[ 231   24 -120  154  330   -6 -213  152 -115 -360 -217  225 -193 -223
 -100  100 -262   79  257  -39  297 -357 -255    7  588 -222  -96  574
 -268 -471   35  168 -316  123 -101  -29 -387 -110]	rusi
[  44   56   65  -75  -92 -117 -691    4 -114  -96 -218  163  -78   -7
 -162  119  108  100  357 -260  140 -148 -204  167  512 -134   86 -153
  -26 -388  194  -62 -353    3  -52  241 -156 -108]	Zom
[-590   83 -181 -109  -30  364  237 -525 -277  172  140 -425   78  166
  123   14  201 -169  114  265 -322  -71 -140  134 -250 -159  129  -94
  115  131   29  323  -82  -42   47  260  368  251]	nad
[ 139   21 -138   53  155  165 -361   91    5  103 -127  202 -176   52
 -107  119 -354   72  176  -34  123 -164 -330  148  419 -233  -40  287
  -71 -294  -72   -5 -558 -235   29  433 -477   51]	taku
[ 343   19 -244 -312   74  226  323 -483   -4  131 -257 -367   51  211
  337  -12  -28  241   50 -184  -83 -418   -2   38 -255  245 -259  386
 -154  311  -39  269 -300   -8   89 -176  394   32]	Vame
[-186  107  -25   41   44  118  -69  288  132   91  181  236 -133   44
  -74   19 -254   55  173 -196  -31 -138 -769  134  111 -283   62  208
 -224  -63   28   62 -345 -176 -164  164 -330  129]	tuzep
[ 153 -160 -348 -289  -99  382  482 -279  159  112 -254  -39 -171   14
  247   31  367  -30 -175   -6   36 -347 -353   27 -836 -113  115  170
  135  322  174  148 -400 -113 -106  -43  259  -99]	nad
[ 137   -8  -91 -129  -45  -72   48 -292  -22  -90   18 -277  113  112
  214  126  224   10 -127  223    2  -73  100  119  102  190  -81 -200
  123  176  -19  113  -24  -13  -38   86 -183  116]	rusi
[-153  155  -95 -150 -328   59   65   30  -29   17   19 -590  205    5
  -46  119  263   -4  212 -441   32   60 -270 -242 -307 -180  141  -44
  172   55  283   36 -432 -369  -76  260  -29 -300]	Vame
[-340   21  383   42 -345   48 -509 -129  -83 -275  222  -80 -240   13
 -122  294  449 -234  164  171   45 -436 -272  146  623   -9  236   48
 -107 -416  299 -189 -450  -71  -37  707 -382   12]	Zom
[-342  135 -288   20  -99   -8  302 -515   78  493 -334 -588  168   44
  186   -3  217 -154  -59  -90 -273   24  482   75 -472  388  261  -51
  158  610  255  213  285 -150   62 -376  652   -8]	tuzep
[ 117  103    3  -61   45  -95   66 -245    6 -251  -80 -176   12   62
  139  230  223   19   54   97   65   48  135  139   95  188  -93 -111
  145  203   24  142  -62  -16   31  155  -45   66]	taku
[ -11   30  105  248  106  125 -274 -259  -29   39  -80  355 -247  -11
  -28  -55 -231   43  -62 -281  -39 -415 -298   51  271   79  189  393
 -376 -412  -92 -214 -669 -251   -7  422 -383  116]	zopet
[-215 -427 -318 -269 -201   -7  507   91  378  -92  -60 -307  150  179
  250  -77  366 -232 -326  400    6 -352 -203  -24 -185 -263   21 -136
  133  186  435  -79 -379   19 -256  376 -102   -7]	rusi
[ 233 -318 -261   -2   -4 -111 -163  -91 -352 -140  -56 -481   72 -114
 -133   32  485   44  -31 -115    6 -235  143 -252  294   24  171 -275
  -66  273   54  -32    4  117 -144 -260   75  251]	zalap
[ 178   22 -161 -175   -8 -177   -7 -341  -44  -64   -3 -346   61  115
  196  167  334   10  -95  206   44   77  242   89   61  143   -7 -296
  261  251  -10   77   26  -54  -44  168 -249  170]	tuzep
[  55  101   57 -126  -19  -81  116 -299  -46 -115  -30 -262   76   45
  198  228  236   36  -17  119   16    1  128  188  118  298   18 -244
  122  211  -34  146  -49 -106    7  218 -117  161]	nad
[ -15 -165   80  -54  133   43 -331  177   82 -191 -155  152 -324 -269
  127  198   88   24  163 -183  245 -404 -240   23  486  -32  -38  243
 -216 -589 -140   39 -472 -239 -415   96 -195  -41]	rusi
[-261 -177 -253 -141 -107   84 -406 -309   36  142 -182 -754   91   52
 -107  -43  -10 -105 -166  154    7 -182   27  296  156 -139 -225  -56
  -87   98   43   -5   43 -158   54  389 -343  245]	zalap
[  14 -225 -368  -77 -491  254 -346  -81  101  -42  184 -130 -286 -137
 -129  123  323 -286 -246 -169 -154 -173 -389  -21   75 -496  179   61
    5 -226  187 -150 -150  180  -93   74 -100  -46]	Zom
[  99  138  -36 -110   24  -78  186 -463    4 -110 -113 -137   82  150
  228  195  114   19  -72   80   37   42  228  189  154  261  -90   -8
  131  150  -37  136 -120 -115   44  145  -37   59]	rusi
[-246  -39  -84 -386  348  -19  177 -236 -402  203  -62 -899   -5  201
  233   33  378   70 -254  -88   15 -385 -129  237   79  587  120 -231
  -58  190 -228  311 -583 -191 -236 -234  134  337]	Vame
[ -22  136  111 -126   -6  -34  216 -447  -28 -137  -23 -161   41  113
  211  179  155   18  -71   79  -31  -72   29  166   22  247  -69 -106
   93   60  -88  106  -93 -156    6  363  -88  138]	nad
[  70  151  -12 -140  -17 -180  111 -370   33 -154   -4 -185   85   32
  265  134  255   -9 -103  133   65  -15   53  133   30  216   -6 -101
  132  282  -69   78  -71  -24  -80  170 -104   51]	mavus
[  11 -216 -480  -28 -590  131 -292 -507  -40  -35  131 -744 -123  -98
  169  250  163 -297   18 -303 -156 -397 -167   55  145  -78  123  -45
  238 -292  199  356 -242  200 -243  144   39  118]	taku
[  20 -179    9 -165  340  182  139 -227   65  -47 -116  261  -33   86
 -105  -87 -387 -332   58 -190  -16 -156 -125  292  -55  -98  -83 -103
 -135  -50  -51  205  -35   47  131  -35  547  115]	fiso
[ 158  -35 -219   -6  -25  -55 -263  314  255 -168   56  -41 -303 -137
 -150  221   -9  -56  215 -184  132 -121 -173   89  786 -178   14  243
 -156 -287  175  -87 -418   65 -146  245 -582  173]	zopet
[ -61  135   -1 -104  -32 -133   40 -288  -68  -79   37 -261   63   61
  170  158  157   16   47   24  -16   28  147  136   60  253   10 -209
  137  223  -40  141  -45 -170  -53  190  -78   80]	zopet
[  44 -140 -298  237  -24  219 -426 -288  246  150 -171  147  -77  -84
  -78  353 -449  -71  276  -98  -20   32   67  -83  679 -472 -118  345
  -60 -837  -24   33 -322 -150   43  482 -305  127]	Vame
[  17  -11  -44 -131 -123  -83  125 -399   53 -138  -32 -214   52   93
  319  227  273   25 -170  155  -29   38  161  160  -27  181  -44 -153
  174  227  -62   95 -106  -47  -16  198  -78   95]	Vame
[  38  -65 -327  -21  287  195  209  -49  157   10   -1 -164 -261  372
 -205  120   29 -246  -66   47  117 -358 -373  244  439 -151 -231  342
 -159 -361  272  113 -396 -111  -70   82   96  246]	zalap
[ 543 -268 -328 -178  439 -139 -166 -110  -45 -276  -99  345 -369  -31
  -63  121  -54  -69 -163  -51  244 -310 -413  -38  409 -185 -169  -26
 -136 -292 -300  -72 -271  109 -238 -113 -681  147]	zalap
[ 269 -170   32   90 -347  156 -401  208   96 -171   -9 -152 -115 -258
  119  236  150   91  114 -229 -108 -289  -29   41  660   54  103  262
 -126 -339  144  -51 -671 -137  -52  634 -497  118]	Vame
[-281 -249 -252 -298  428  136  296 -536  264   70  -75 -461  -70  224
  226   26 -144 -523   38  475  -24 -450  -21  374 -278  257 -160 -206
  -60  396   58  302  -33   49  -74    0  205  350]	tuzep
[-165   46  -40 -422 -312  206  229 -387   62 -131  -94 -565  -90  145
  429  168  380   41  164 -499    4 -187  110  306  242  121  140  -52
 -196   -1  196   93 -580 -123   23  618  139  102]	dape
[ -30 -231   71 -218  290  147  302 -567  -18  -70 -192 -365 -191   41
  197  220  421 -267  -54  591  209 -553  131  138   45  217 -107  146
  243 -488  -23  232 -233 -168 -179  389  -17  214]	Vame
[  30  149  -67 -152    3 -101   59 -248   -3  -94  -12 -223   85   30
  225  152  145   50  -13   60   22   92  155   92   74  156   18 -182
   74  170  -42   82   -6  -25   29  142 -205    1]	dape
[  64   92   18   31  456   -7 -128   96   54 -167  -40  -28 -317 -137
 -209  200  -43 -188   38  -82  118 -128 -167  182  540  -78 -137  165
 -152 -372 -149  169 -108  -79  -64  261 -319  228]	taku
[-187  255  116  131   99   55 -281  -15  -17 -158   86  145 -208 -197
   -5  114   -7  -96  250 -108   24 -117 -177  147  437 -123  247  209
 -153 -466  -17  -49 -456   -9  -48  456 -281  -28]	fiso
[ 271   86   33 -154  182  293  215   10   -2 -258 -112  207   -1  -13
   21  389 -122  -70  599  102  362 -105 -341   69   40  -59  127 -114
  -20 -265  219   87 -386  -94  132  222 -286 -339]	Zom
[ -37   50    6  -44  335    6 -295 -134 -403   47 -323  243   67  111
 -341  -59 -355  136  405 -327  109  -46 -297  121  724 -260   80  -53
 -254 -171  -83  -62 -156 -248  132  -33  -18  184]	nad
[ 109   44  -20 -133  -38 -141  -29 -307   64 -109   -7 -128   71   65
  259  217   29   31    7   31   28  -18  157  141  161  286  -31 -221
  103   94  -64  112 -111  -10  -35  187 -178   62]	dape
[  94  112   -9 -116   26 -180   21 -409  -55  -61  -77 -179  104   73
  197  166  284   47 -101  133   10   50  235   95   79  165   33 -169
  159  227  -16  121   40 -116   28  208 -158  114]	tuzep
[  37   73  -15 -215 -115  -80   94 -479 -122 -212  -36 -210   99  127
  255  181  262   47  -12  121   29   24   37  141   74  175  -76 -200
  198  123  -32  122  -85  -32  -21  147 -251   51]	rusi
[ 189  -33  -32   93   54  -69 -524  144  135  -31  185  163  -18 -114
 -268  228  -35  -88 -133   66   82 -140 -350   17  531 -223   39   52
   19 -337  -31   54 -526  -48 -122  496 -705  200]	rusi
[ -24 -196 -342 -234   95  203   17 -266 -118  283 -386  -75  -94  181
  193   96 -129  -44  -21 -301  -47 -365  -26 -108  -67 -123 -126   80
 -117 -342   37  284 -149 -247  -50 -230  545 -338]	Zom
[ -43  -85   47  193  -22 -212 -275  362    4 -234  108 -139   61 -183
  -95   52  -42   97   70  127  318 -309 -582  236  447   18  282  -78
 -195  -40  177    9 -468  160 -246  225 -814  224]	zalap
[   5  105  -29 -125   -9  -72  126 -407  -43  -81  -72 -203  152  151
  278  171   36   97  -50   86    7   19  196  161   11  297  -44 -171
  126  259  -89   69 -100 -175   30  243  -66   24]	dape
[ 148  353  172  134  283 -121 -188   65  -92 -378   57  -34 -332 -143
  -45 -104  247  -16  181 -202   56 -454 -204 -256  589  197  -36  608
 -407 -737    6 -328 -397  157 -158   67 -342 -156]	mavus
[ 237 -518 -390 -104 -418   74 -192 -243  369   85  262   17 -153  -43
  131 -261 -126 -380 -413   21 -403 -449 -213   70  -86 -187  -16 -122
   28  159  -65 -210  149  328 -204  130  -10  333]	dape
[ 208  -99 -283 -295 -344   76  435 -589  129 -372   91 -518    7  251
  364  304  684  -60 -249  114    9 -425 -205  161  111   33  -41 -180
   77  107  217  -25 -353  141 -124  634 -236  221]	mavus
[ 371  -53 -192  -95 -183   21   52  -29   65   25 -108  216  245   -4
  265 -253 -119  236  185   -5  -68  -61 -252  -52 -415 -287  122 -132
   52  539  170   25 -127   74   72  117 -153  -87]	fiso
[-609  318  -47 -307 -201 -148  -39 -563 -350  514 -123 -409  152  274
   20 -108  567   23 -285   34 -240 -323 -112   26 -224 -125  268  106
  298  145  178  288 -275 -182  -64  375  421 -118]	Zom
[   2 -362 -374 -503 -504  181 -264 -593    2 -273  -78  -62  -10  116
  262  161  -86 -116  293 -252 -268  -53  -34    6  -15 -450 -293 -179
  123  168   66  122  -81  177   82  385  -81  -20]	tuzep
[  76 -301 -130  170 -122  -50   73  378   70  136   16 -163  -91  -62
  -39   15  356   65 -425  -67  161  118   88 -179   73 -260  291 -193
 -172 -126  163  -42  126   83  -41 -171 -109  176]	nad
[ 236  271 -354  104  261   17  463 -343  143  -63 -172 -647 -157  108
  283   49   39 -123  107 -403   43  -93  375  498  154  470   73   92
  -70  303  203  321 -333 -269  -61  212  412  344]	zopet
[ -38 -342 -204  -68  120  -91 -242 -121  232   37 -262 -193  -27   64
  126   31 -302  -66   23 -268  -47 -218   75  -37  129  244 -250  -68
  -33  123  -53  -23 -395 -374 -286   14   69  158]	dape
[-393 -104  191 -182  244  177  529 -337  128  238 -149 -105  260  464
  -77  -29  249 -127 -235  490   33 -222   10  -75   99 -197 -251  268
 -155 -147  266   90    2 -461  187  254  505  100]	zalap
[  78   49   82  -64   27  216 -453 -191    5 -470 -195  -16 -361 -413
  172  259  -24 -115  450 -189  239 -192   -1  501  355   66  146   24
 -188 -332  -57   35 -397  108   29  457 -447  -29]	fiso
[-150 -185  -94 -181 -213   75 -202   43 -346   32  -23 -670  190  119
  -34 -135   37  164  366  -73 -137 -222  262 -266   47   58 -206  135
   -1  395  163  115   68  -22   15 -209  477  -22]	dape
[ 151  -61   41  212  207  162 -464  -38   33 -100 -232  651 -125  -19
  -74  233 -565   41  208 -237  120 -210  -26   52  621 -228  -99  377
 -288 -823  -84   -5 -545 -178   59  425  130 -196]	Zom
[   2  140   19 -145  -12  -76  120 -353   11  -51  -51 -200  113   64
  288  195  117    1   48  116   11   81   88  183   51  255   37 -171
  147  160  -61  113 -122 -123   29   95 -119    7]	Vame
[ 448  171 -280  113 -269   49 -517  259  -18  -20  116 -353    7 -170
 -165  -21 -319  -87  486 -280  -92  -31  152  126  477  131  -36  268
  155  -35  241   74 -129  -38   36  -26   30 -109]	zopet
[-341  271 -183  -73 -411   68  -34 -223   83  644  351 -400  150   72
   41   79  147  -48 -176   84 -331  365  206   13 -280   56  146   57
  504   33  -26  293   -4  -87  -28   34  288   80]	zopet
[-214    4   53   -4  184  216   79  -85 -130  -80  -77  471 -198  315
  -71  166 -530   23  374 -256  119    2 -341  157  277 -117 -152  166
  -95 -638  -38   68 -368 -141   61  163  -51  -64]	dape
[-271  115   31 -245   50  -52   49  257  -47  136   19 -376   14   85
 -174 -208  306 -132  -64 -333  -37  -74  -96  184   60  -59  103  -73
  -72  542   98   -5   70 -461 -122  -56  671   40]	dape
[ 294  -32  -87  -81   34  229 -321 -473  -16 -415   96  315 -114  -48
   93  389   23 -126  342  193   10 -185 -480   43  258 -224 -150  -46
  153 -454 -125   52 -450  -99  -81  431 -510   26]	Vame
[ -95  219  100  -26  171  125 -342 -102   90  -67 -109  -30 -213 -233
   99  131  -15 -172  173  -95   93 -173 -167  267  519   -5   -4  201
 -252 -312 -184  -58 -168 -479 -105  373 -232  -48]	mavus
[  83  -55 -374 -239  223  131   23 -200   92  142 -200 -229 -232 -153
  113   46  159 -185 -134 -312   64  116  -90  258 -175  -12  223 -218
 -104  178  -70  169  -31   -6  -47 -437  -20  164]	tuzep
[ 309  -77 -422   46  183  273 -177  187   89  219  -90 -351 -167 -278
   26  130 -158   75    8  -97   65 -121   92  304  458 -116   59  127
  -42 -479 -150  222 -355 -147 -120  527 -421  340]	zopet
[-211  -82  -88  -64  142  153   93 -475  389  413  142 -830  -52  312
  132  277  130 -259 -288  507  152 -586 -223  -85   21  328 -116  150
 -205 -228  138   55 -347 -312 -169   26 -196  224]	Zom
[ 122  -73 -121   -8   76  160 -304  -76 -324 -259  -89  478  -41  -44
 -194  -63 -171  -96  315 -103  -27  -34 -210  215  195 -436   13 -191
   58 -285  -66   47   39  156   69  208   42  -48]	rusi
[ 151 -168 -353  -54 -142  166  132 -350  190   15 -196 -402  -86  -69
  240  158 -233  -76   82  -50   80 -180  -80   50   79 -175 -137  162
    3 -306  121  200   11  -72  -87  187 -276   40]	Zom
[ 141 -425  -81 -285  123  421   60  224   40 -171  -51  370  -68  -28
  -39  207 -295  -54  106    6   74 -280 -353  -11  252 -331  -75  -72
 -253 -744  -65    6 -481  279  109  356 -295  -62]	nad
[ 155  112 -125  -57  -77  -85   62 -334   34   27  -13 -270   62   49
  263  181  163   28 -167   99   23    1  151  164   88  224  -23  -60
  175  146  -92  137  -66  -96  -55  241 -123  101]	mavus
[ -91  181  138  120  107   78 -152  204   78   80  -91  375 -169 -255
  -28   -4  -22   19  -12 -305   15  -78 -388  178  220   22  422  194
 -285  107 -107 -207 -563 -358  -80  219 -406    2]	rusi
[-697  -43 -250 -220 -323   71  -20 -175   35  450   77 -849   89   93
   42  210  446  -70 -209  156 -180 -301 -331  -10  332 -145  146  131
  170   14  231  234 -358 -441 -299  321 -204  253]	dape
[  62 -103 -163  -25  328  200 -487  -50   13  175  -94   20  -81  -86
 -172   26 -357 -103 -147  -66   60 -451 -357  -27  208 -227 -112  295
 -334 -480 -209   90 -515  -55    5  385 -404   20]	mavus
[-526   21  211  -52  249  -58   51  202  -22 -185   52   21 -187  -52
 -136 -205   39 -148  165 -138   76 -429 -321   16   99  -54  156  248
 -499 -121  146   -7 -116  388 -101 -209  274  -22]	dape
